Each row is followed by its class.
[-83 -55 -36 -33   9 -36  21 -50 -41 -30  54  89  14   0 -11  13  59  -6
  31 -14 -20 -24 -20  15 -34  14   8 -66 -57 -58  15 -31   9   2 -28] -> zegod
[ 15  46  10 -27  -5  31  -4   1 -11 -25  34  93  21  25   5  46  31 -29
  88 -22 -26 -23 -37  -7  51 -11 -73 -60 -45  10  28 -56  51  -4 -23] -> rov
[ 29  58   9 -19  -4  50  -5  -3 -23 -22  17  95  15  14   8  56  25 -28
 101 -27 -40 -19 -36 -12  64   1 -70 -55 -38  11  17 -59  37   3 -23] -> peke
[ 28  39  24  -9   3  41  18  -8 -20 -19  17  79  15  21  21  79  33 -44
  92 -19 -31  -3 -46 -18  60  -3 -66 -37 -38  36  -2 -40  35 -15 -26] -> peke
[ 19  51  35   0   4  39  27  -4 -31 -13  10  92   5  14  20  85  59 -42
  98 -15 -44  -6 -46 -16  60  -4 -67 -22 -35  18 -11 -44  41 -15 -27] -> zegod
[-82 -53 -59 -42  15 -28  11 -34 -33 -30  54 110  31  22 -23   6  46  -4
  37 -22   7 -20 -41  29 -32  -9  14 -61 -67 -81  20 -34  22  13 -33] -> Zamag
[-76 -20 -30  -1  -8 -22  48 -37 -46 -29  36  89  15 -21   6  14  67 -22
  47 -25 -59 -10 -33   9 -33  24 -23 -26 -43 -61  -2 -26   1  -8 -35] -> dira
[-77 -33 -44 -13  25 -17  38 -33 -53 -24  38 101  13 -14   1  27  66  -9
  55 -30 -40  -8 -32  10 -21  18  -3 -15 -45 -56 -12 -27  -5  -1 -41] -> peke
[ 35  60  22  -4   6  66  12   5 -37 -23   5  97  19  15  26  88  41 -42
 114 -33 -54   3 -59 -16  74 -15 -72 -25 -38  31 -10 -65  39  -5 -30] -> peke
[-87 -46 -36 -36  15 -26  12 -36 -39 -22  54  96  36   4 -18  11  54 -12
  37 -20  -9 -31 -39  16 -26  -3  -3 -76 -66 -66  18 -43  17  18 -29] -> zubar
[-91 -29 -25 -19 -15 -41  35 -56 -35 -37  60 107   0 -17   0  17  76 -10
  44 -15 -49 -12 -10   9 -29  12 -22 -12 -21 -68 -16 -21   5 -18 -23] -> ded
[ 25  61  24 -15 -15  48  -1  12 -22 -24  23  97  37  14   3  64  30 -33
 102 -31 -49 -24 -51 -11  55  -8 -97 -65 -37  -9  20 -59  51   0 -21] -> pedul
[ 36  55  27  -4   1  49  24  -3 -24 -17   5  80   7  14  25  83  47 -50
  99 -19 -34  -5 -55 -16  61  -6 -68 -28 -44  47 -12 -46  37 -14 -26] -> peke
[ 28  55  11  -9 -21  59  -3  -1 -31 -28  11 102  29   9  22  46  11 -32
 102 -33 -53 -25 -33 -14  63  -2 -84 -57 -27   3  12 -56  54  -8 -39] -> Zamag
[ 25  54  29 -25  -6  37   3   5 -23 -10  47  89   8  33  -5  73  59 -40
  97 -19 -22  -4 -46 -14  68 -21 -64 -26 -66  29  20 -43  39  -4 -20] -> ded
[ 21  58   9 -23 -15  49  -9  -3 -31 -30  24  93  21  -2  12  44  26 -32
 102 -29 -49 -25 -33 -10  50  -2 -81 -66 -34   9  20 -61  50   8 -35] -> peke
[ 29  41  20 -19 -11  49  -5  -7 -29 -14  24  83  19   9   5  49  25 -29
 100 -15 -42 -28 -37  -7  56   9 -69 -68 -52   8  29 -58  45   5 -30] -> zegod
[-80 -36 -36 -20   2 -14  31 -48 -45 -26  46  94  19 -11   2  -8  69 -13
  61 -36 -43 -11 -27   9 -25  12  -6 -12 -46 -72   5 -24  -3   0 -44] -> dira
[ 21  49  23   2 -10  47  27 -16 -17 -10  23  88   7  26  27  78  54 -47
  92 -24 -40 -13 -55 -17  55 -11 -71 -50 -41  27  -2 -53  48 -21 -18] -> Zes
[  8  67  37 -15 -15  43   8   7 -33 -14  43 103  17  19   2  74  63 -54
 109 -29 -37 -10 -51 -19  57 -32 -82 -34 -45   9   5 -58  51   5 -28] -> ded
[-81 -33 -46   1  12 -21  47 -35 -49 -24  34 103  17 -26   6  25  54 -12
  55 -28 -52 -15 -25   9 -26  28   0 -17 -29 -51 -13 -33   3 -17 -44] -> Zibu
[-104  -41  -45  -22   -3  -49   38  -57  -43  -40   62  104    0  -10
   -1    1   85   -3   38  -14  -50   -6  -13   12  -33   14   -5   -7
  -28  -59   -4  -13    0  -14  -44] -> Zes
[ 25  49  27  -3 -13  35  21 -11 -28 -31   8  89   5  24  25  86  39 -43
  74 -11 -39  -6 -42 -18  54 -13 -68 -29 -36  30  -8 -50  51 -32 -25] -> Zamag
[-96 -34 -30 -18   1 -50  45 -43 -43 -40  52 110  -1 -15  -5  27  74   2
  31  -9 -57  -7  -3  11 -29  24  -9 -13 -23 -70 -13 -14   2 -14 -25] -> zegod
[-95 -33 -43 -25  -2 -46  34 -50 -34 -45  49 104   3 -11  -1  11  73  -3
  38 -16 -42  -8 -11  16 -38  17 -15 -20 -18 -65  -8 -10  -2  -6 -28] -> peke
[-90 -35 -37 -15  -4 -54  50 -49 -42 -40  55 104   2 -18   1  14  76  -3
  35 -13 -55  -8  -6  13 -40  25 -17 -14 -14 -64  -2  -6   2 -18 -23] -> gozuv
[-61 -26 -31   0  16 -16  31 -21 -64 -22  31  91  11 -20   2  16  52  -5
  47 -22 -60  -8 -29   4 -36  11  -9   1 -28 -46 -14 -17  -9  -6 -32] -> gozuv
[ 39  55  14  -2  -4  39  24   4 -21 -21  16  74  -1  23  29  87  39 -40
  79 -18 -50   0 -40 -19  58   0 -53 -24 -49  57   9 -44  50 -32 -15] -> rov
[-73 -47 -54 -21  21  -7  14 -25 -41 -15  43 104  32 -10 -10  -1  37  -4
  67 -31 -34 -19 -32  18 -23  12   1 -31 -46 -68  -3 -30   7   0 -44] -> Zibu
[ 49  43  21 -20  13  63   8  -8 -22  -8  15  79   9  35  23  86  38 -34
  92  -9 -35  -7 -54 -17  78  -8 -45 -28 -59  48   7 -49  46 -25 -17] -> zubar
[-95 -31 -37 -12  -5 -53  49 -40 -40 -45  47 110   3 -22  -2  23  63  -4
  31 -12 -63  -6  -2  10 -32  30  -5  -6 -21 -56 -18 -19   7 -31 -23] -> Zibu
[ 13  40  29  -9  10  30  13 -13 -31 -16  19  89  14  17  19  69  51 -37
  90 -13 -32  -9 -42 -13  53  -9 -62 -44 -38   8  10 -50  48  -8 -27] -> zegod
[ 12  46  15   6  15  30  27  -2 -31  -7  14  87   9  25  28  79  44 -47
  88 -20 -39  -7 -40 -24  59 -10 -52 -19 -38  26  -4 -52  44 -18 -27] -> rov
[-65 -35 -52 -26   4 -16  23 -34 -46 -39  45  99  14 -20   7   7  45   1
  56 -27 -58 -10 -18   6  -8  22  -9   2 -42 -55 -10 -31  -2 -24 -44] -> kizep
[-69 -50 -35 -29  26 -32  30 -45 -14   1  50  78  16  29 -32  18  62 -18
  33 -10  29 -25 -53  20 -23   4  19 -57 -94 -68  22 -33  -3  12 -15] -> dira
[-67 -47 -42 -31  17 -46  30 -41 -10 -13  55  69   3  28 -24  28  60 -13
  28  -4  15 -22 -35  18 -25   7  27 -41 -83 -34  21 -21   6   1 -12] -> rov
[ 24  56  33  -1   1  35  18   1 -30 -17  16  81  20  21  17  89  49 -39
  83 -22 -34  -8 -57 -15  56 -15 -74 -45 -44  25  15 -54  44 -12 -14] -> pedul
[-85 -35 -44  -5  18 -15  23 -32 -56  -8  45  91  16  -2 -11  22  57 -19
  40 -28 -23 -25 -48   9 -30  -6   7 -60 -67 -47   0 -51   3  19 -41] -> Zes
[-78 -38 -43 -13  10 -15  41 -39 -37 -18  43  99  16 -19  -6  15  58 -12
  65 -31 -31 -15 -29  14 -25  22   5 -18 -47 -56  -7 -29   0 -11 -38] -> Zibu
[ 30  70  41 -22 -21  55  14  -5 -12 -14  39  75   1  35   5  79  57 -52
 103 -16 -36 -14 -58 -21  62 -20 -76 -33 -65  39   9 -52  29 -14  -7] -> kizep
[-56 -35 -34 -16  19   3  14 -17 -37 -20  32  94  32 -16   7  -2  43   2
  60 -17 -60 -13 -37  11 -27   4 -20  -6 -27 -57 -26  -3   5 -10 -31] -> zubar
[-75 -34 -38  -4  17 -26  33 -18 -42 -20  35  92  26 -12  -6  15  57  -4
  41 -25 -37  -6 -44  14 -51   6 -16 -18 -37 -77 -10  -8  -3  -5 -22] -> pedul
[-82 -52 -45 -29   9 -23  25 -43 -26 -11  71  94  20  14 -22  20  59 -14
  41 -23  -5 -27 -43  18 -25   0   3 -76 -79 -60  14 -41  10  10 -25] -> Zes
[ 40  45  26  -7   1  45  18 -11 -10 -12  21  63   3  29  28  77  43 -43
  91 -13 -34 -11 -46 -17  61 -13 -55 -28 -51  59   5 -42  44 -26 -14] -> rov
[ 23  49  30 -10   2  41  17 -14 -18 -12  22  85  10  34  20  62  53 -46
  93 -16 -34  -5 -50 -15  66 -14 -67 -21 -51  17   5 -44  41 -13 -26] -> dira
[-94 -50 -59 -30  10 -41  33 -35 -40 -31  50 109  24   0 -14   7  58  -8
  27 -15  -6 -23 -32  27 -46   1   1 -51 -57 -80   6 -29  15   0 -34] -> Zamag
[ 14  51  22 -43 -11  27   2  -1  -8 -27  53  84   8  37  -4  46  56 -36
  90  -9 -21 -10 -44 -10  53 -19 -69 -29 -59  27  25 -32  36 -15 -18] -> kizep
[-82 -38 -47 -18  11 -27  33 -33 -41 -27  45  97  25 -11  -3   8  56 -12
  52 -21 -36 -16 -38  11 -25  15 -13 -26 -50 -67  -5 -35  -6 -11 -36] -> kizep
[-96 -30 -40 -14  -7 -56  42 -44 -33 -49  54  98   0  -9   6  16  76  -5
  34 -11 -64   0  -7  12 -34  15 -14   0 -21 -52  -9 -12   5 -19 -26] -> rov
[-91 -38 -43 -17  15 -41  33 -33 -42 -26  43  99  19 -17  -5  13  69  -3
  35 -18 -33 -15 -25  14 -29  15  -3 -19 -46 -68  -1 -18   6   2 -35] -> zubar
[-51 -56 -40 -45  18 -24  12 -61 -39 -14  62  64  -6  17 -21  13  48  -1
  25  -8   3 -28 -21  15 -23  16  38 -47 -87 -19  39 -23 -16   5 -18] -> gozuv
[ 17  63  35 -22 -13  40  10  14 -26 -18  39  88  18  29  -7  79  63 -41
  97 -33 -33  -4 -53 -13  56 -24 -78 -31 -62  18  21 -40  35   6 -18] -> pedul
[ 23  55   3 -29 -11  41 -11  15 -27 -32  18 104  26  14   2  51  19 -32
  92 -31 -35 -17 -39  -8  50  -2 -79 -60 -42  -2  21 -56  51  11 -35] -> peke
[ 45  56  41  10   0  47  43 -12 -18  -6  10  64  -6  19  26 107  49 -49
  89  -8 -37  -1 -51 -23  68   4 -57 -21 -49  64 -10 -42  26 -28  -2] -> peke
[-77 -38 -58 -13  16 -43  41 -19 -32 -27  36  94  30 -16   0  14  48  -7
  45 -14 -34 -12 -30  19 -32  24 -11 -36 -39 -65  10 -22  10  -9 -32] -> rov
[-78 -42 -32 -38   3 -25  21 -44 -41 -26  57  85  22  -1 -13  17  63 -10
  40 -28 -16 -27 -31  14 -34   3   0 -50 -61 -58  18 -26   7   4 -24] -> pedul
[ 22  61  27   6   1  29  29   1 -21 -20  11  81  -1  21  26  90  54 -46
  84 -18 -44  -1 -46 -21  59 -11 -64 -21 -37  46  -7 -50  50 -29 -17] -> rov
[  8  50  32 -10 -18  26  21 -27 -24 -34  33  90  -8   9  29  62  68 -37
  83 -17 -58  -5 -29 -20  55  -9 -78 -13 -31  35 -10 -37  47 -33 -33] -> Zes
[-98 -35 -40 -17 -13 -40  35 -50 -51 -38  68 104  -4 -10  -7  18  71  -4
  32 -19 -62  -7  -7   6 -27  16  -5 -11 -43 -59  -1 -31  -4  -6 -38] -> Zes
[-77 -37 -51 -28  19 -27  26 -30 -45 -33  52 103  22  -8  -5   7  51  -1
  48 -19 -40 -11 -30   9 -19  16  -7 -16 -49 -68   3 -34  -2 -17 -38] -> kizep
[ 21  54  19 -13 -10  57   1   2 -35 -22  18 103  25   6  12  53  32 -32
 110 -29 -56 -23 -38 -12  59  -1 -73 -60 -33   1  12 -63  49   3 -33] -> zegod
[-95 -36 -40 -28 -12 -46  35 -54 -35 -46  64  96   1 -14   5   2  72  -3
  44 -14 -59  -7   1  11 -36  11  -9  -5 -22 -54   0 -18   5 -20 -26] -> rov
[-70 -24 -29   7  24 -21  15 -10 -45 -18  29  89  17 -19  -5 -18  37   3
  27  -6 -56 -10 -33   9 -55  -4 -18   3 -24 -70 -29  -3 -12  -1 -26] -> dira
[  6  63  27 -21 -10  36   5   9 -32 -21  39 107  19  13   2  64  60 -47
 101 -30 -35 -11 -45 -15  55 -25 -81 -38 -50   7   4 -52  47   2 -30] -> ded
[ 24  57  25 -14 -12  33  24  15  -7  -3  38  84  17  32 -16  84  56 -45
  93  -9 -20 -13 -65 -10  56 -10 -79 -56 -74  20  23 -49  34  -4 -12] -> Zes
[-62 -55 -41 -28  13 -46  39 -45 -22 -15  50  66  -5   8 -26  36  63  -3
  13   7   7 -20 -32  27 -35  30  30 -55 -94 -35  23 -16  -9   1  -9] -> zegod
[-70 -48 -39 -25  20 -25  20 -49 -32   2  55  78  12  10 -23  28  59 -17
  35 -12  17 -40 -49  22 -23   8  16 -74 -93 -47  19 -45  -2  16 -20] -> ded
[-72 -47 -58 -19  18 -29  15 -28 -37  -9  36  81  26   8 -26   9  33  -6
  26  -3  12 -33 -47  29 -39   3  16 -67 -74 -59  26 -33  -6  24 -29] -> Zamag
[-77 -37 -36 -19   6 -10  33 -50 -43 -24  46  96  23 -12   8  -7  66 -11
  66 -32 -53 -13 -25   9 -18  17  -9  -8 -38 -73   1 -20  -3  -6 -43] -> dira
[ 40  50  31  -3   3  42  21  -6 -11  -9  10  70  10  24  25  80  48 -39
  85  -6 -30  -9 -53 -15  69   0 -62 -29 -50  49   8 -34  44 -21 -14] -> zubar
[-75 -37 -47 -15  11 -27  31 -36 -52 -35  39  94  11 -22   2  14  54  -2
  46 -26 -46  -2 -18   9 -30  21   0  -7 -34 -55  -6 -21  -5  -4 -40] -> peke
[-84 -52 -46 -39  14 -26   4 -51 -35 -13  68  92  25  10 -20   3  57 -12
  46 -24   7 -34 -37  21 -26  -5  10 -71 -67 -64  26 -38  10  22 -33] -> ded
[ 42  44  26 -22   7  48  15 -15 -17 -12  28  67  -4  38  12  89  45 -42
  85 -11 -15  -3 -50 -16  61 -11 -42 -35 -66  54  15 -46  33 -13 -10] -> peke
[ 25  63  48 -18 -15  42  14  -6 -13  -5  45  78   4  33  -6  81  69 -50
 101 -15 -14 -11 -58 -15  64 -22 -71 -33 -67  37  18 -46  27   0 -10] -> ded
[-85 -38 -32 -25   9 -31  21 -33 -34 -22  47  93  23  -2 -17  27  58 -14
  31 -23 -11 -30 -34  13 -20   0   1 -57 -65 -54   2 -37  17  16 -28] -> zubar
[ 22  55  12 -15 -33  58  -6  -5 -36 -25  32  95  14   7  13  54  26 -39
 101 -31 -71 -23 -36 -20  55  -2 -87 -63 -46  11  16 -71  51  -4 -42] -> Zes
[-93 -27 -28 -22  -7 -44  38 -38 -36 -42  51 107   7  -9  -4  25  76  -5
  30 -11 -56  -6 -15  10 -28  14 -19 -12 -32 -63 -12 -15   5 -12 -21] -> zubar
[-66 -50 -48 -20  29 -16  24 -38 -50 -18  42 100  18 -14   1   1  46   2
  53 -27 -36 -13 -26  13 -32  12  -3 -19 -38 -72  -7 -17   0  -7 -35] -> gozuv
[ 26  51  27   8   0  18  26  11 -40 -26  10  97  16  14  23  92  30 -50
  77 -22 -54   3 -36 -29  55  -2 -75 -25 -21  14  -6 -45  66 -24 -34] -> gozuv
[ 18  42   8 -24   1  40 -16   2 -34 -25  34 109  32  11   7  42  19 -26
  92 -25 -37 -18 -37 -11  62  -4 -76 -61 -39  -3  24 -65  53  -6 -38] -> ded
[-91 -31 -22 -21 -21 -36  44 -61 -37 -49  66  98   5 -18  14  10  79   2
  44 -21 -81  -3   2   5 -35  21 -32  -6  -2 -62  -8   3  -3 -34 -14] -> pedul
